Below is a small trained network, with its code and all its weights. Each question gives an input and a class and asks what happens when units are switched off, that is, made to give their printed mean instead of their output.

import numpy as np


def w(rows, s, z=0):
    codes = np.array(rows[::2]) - 128.0
    scale = np.full(codes.shape[1], s)
    scale[-1] = z or s
    return codes * scale


def f(y):
    return y / 2 * (1 + np.tanh(0.7978845608 * (y + 0.044715 * y**3)))


def log_softmax(a):
    a = a - a.max(-1, keepdims=True)
    return a - np.log(np.exp(a).sum(-1, keepdims=True))


def net(x, mask):
    res = np.array(x, float).reshape(1, 3) / 4 @ E
    y = f(res @ A[0][:, :-1].T + A[0][:, -1])
    res = res + np.where(mask, y, B[0][:, -1]) @ B[0][:, :-1]
    return log_softmax(res[-1] @ U[:, :-1].T + U[:, -1])


A, B = {}, {}
E = w([
[116,56,79,181,148,90,184,225,96,142],'x0',
[113,227,102,137,6,94,96,186,84,147],'x1',
[44,162,78,76,200,33,153,163,146,114],'x2',
],0.012)
A[0] = w([
[112,220,88,155,63,103,66,154,114,159,197],'N1',
[115,46,163,118,178,126,156,68,184,92,98],'N2',
[177,99,155,156,120,199,115,84,95,157,196],'N3',
[105,153,124,119,151,94,135,135,128,97,1],'N4',
[169,106,173,246,88,216,135,83,39,189,50],'N5',
[71,197,149,77,104,166,68,39,158,123,122],'N6',
[130,105,123,151,131,146,182,223,54,161,146],'N7',
[79,165,79,69,183,108,139,127,146,122,153],'N8',
[166,101,76,143,171,125,102,95,172,84,28],'N9',
],0.011,0.0053)
B[0] = w([
[110,172,155,242,119,107,62,206,154,85,249],'N1',
[187,195,113,237,85,50,128,181,206,93,232],'N2',
[96,103,178,90,96,148,107,141,164,71,220],'N3',
[222,201,3,39,147,174,115,106,2,30,145],'N4',
[146,147,124,61,225,177,77,156,126,88,222],'N5',
[61,33,53,182,206,239,177,86,181,89,240],'N6',
[45,60,61,138,139,158,143,147,171,125,209],'N7',
[113,69,210,63,191,144,41,202,99,48,211],'N8',
[246,180,62,163,85,102,187,165,118,107,160],'N9',
],0.0083,0.015)
U = w([
[68,57,34,133,163,172,149,137,164,139,117],'0',
[161,145,182,10,158,143,66,189,78,57,99],'1',
[173,214,130,182,105,109,103,169,153,105,109],'2',
[81,82,230,135,155,110,97,151,170,170,248],'3',
[146,152,96,112,128,137,168,78,62,211,105],'4',
[138,152,130,97,133,129,147,107,98,178,102],'5',
[172,144,115,101,116,120,116,119,68,154,102],'6',
],0.012)

Each question gives the input, the list of numbers given to net, and the class t.
The units are the neurons (one row each of A and B). Each row of codes is followed by its name. A weight is (code - 128) times the scale printed after its matrix; where a second scale follows, it is the last column's (A, B and U).
mask holds one flag per neuron, in row order. A switched-off neuron (its flag False) gives its mean, the last column of its row in B, instead of its output. The means were averaged over made-up inputs and are rounded, as every weight is.
A unit's drop is (log p(t) with every unit on - log p(t) with that unit switched off) / (log p(t) with every unit on - log p(t) with every unit switched off).
The circuit of an input: a set's keep is (log p(t) with only the set's units on - log p(t) with every unit switched off) / (log p(t) with every unit on - log p(t) with every unit switched off). Starting from all 9 units, units are removed one at a time, each time the one whose removal leaves the highest keep (on an exact tie, the one counted first), for as long as the keep stays at least 0.8.
circuit, biggest first: the units of the circuit, biggest drop first
most important unit: the unit with the biggest drop
top k neurons: the k neurons with the biggest drops, biggest first
drop when u is switched off: that unit's drop, to one decimal
input [6,-8,-5], class 2: most important unit	N2
input [6,5,-2], class 0: top 3 neurons	(N7, N2, N8)
input [-3,-8,-6], class 2: top 3 neurons	(N2, N8, N9)
input [3,3,-4], class 1: top 2 neurons	(N6, N5)
input [-5,-4,-1], class 0: top 2 neurons	(N6, N1)
input [-8,3,-7], class 0: top 2 neurons	(N6, N8)
input [-5,6,7], class 1: top 2 neurons	(N8, N2)
input [5,5,7], class 1: top 2 neurons	(N8, N6)
input [-1,-6,5], class 2: top 4 neurons	(N2, N5, N9, N3)
input [-1,-1,2], class 3: top 3 neurons	(N5, N4, N6)
input [-6,4,1], class 0: top 2 neurons	(N6, N2)
input [1,1,-1], class 3: circuit, biggest first	(N6, N2, N4, N5)
input [1,-2,4], class 1: top 2 neurons	(N6, N8)
input [-8,-2,-8], class 0: top 2 neurons	(N6, N8)
input [2,-3,-7], class 1: circuit, biggest first	(N5)
input [3,-5,-1], class 2: circuit, biggest first	(N6, N2)
input [8,6,-8], class 0: top 2 neurons	(N7, N8)
input [-7,5,-1], class 0: top 2 neurons	(N6, N2)
input [-3,-8,2], class 2: drop when N2 is switched off	0.4
input [-2,-8,5], class 2: drop when N6 is switched off	0.0
input [-1,-7,-2], class 2: drop when N2 is switched off	0.1
input [2,6,8], class 1: drop when N8 is switched off	1.2
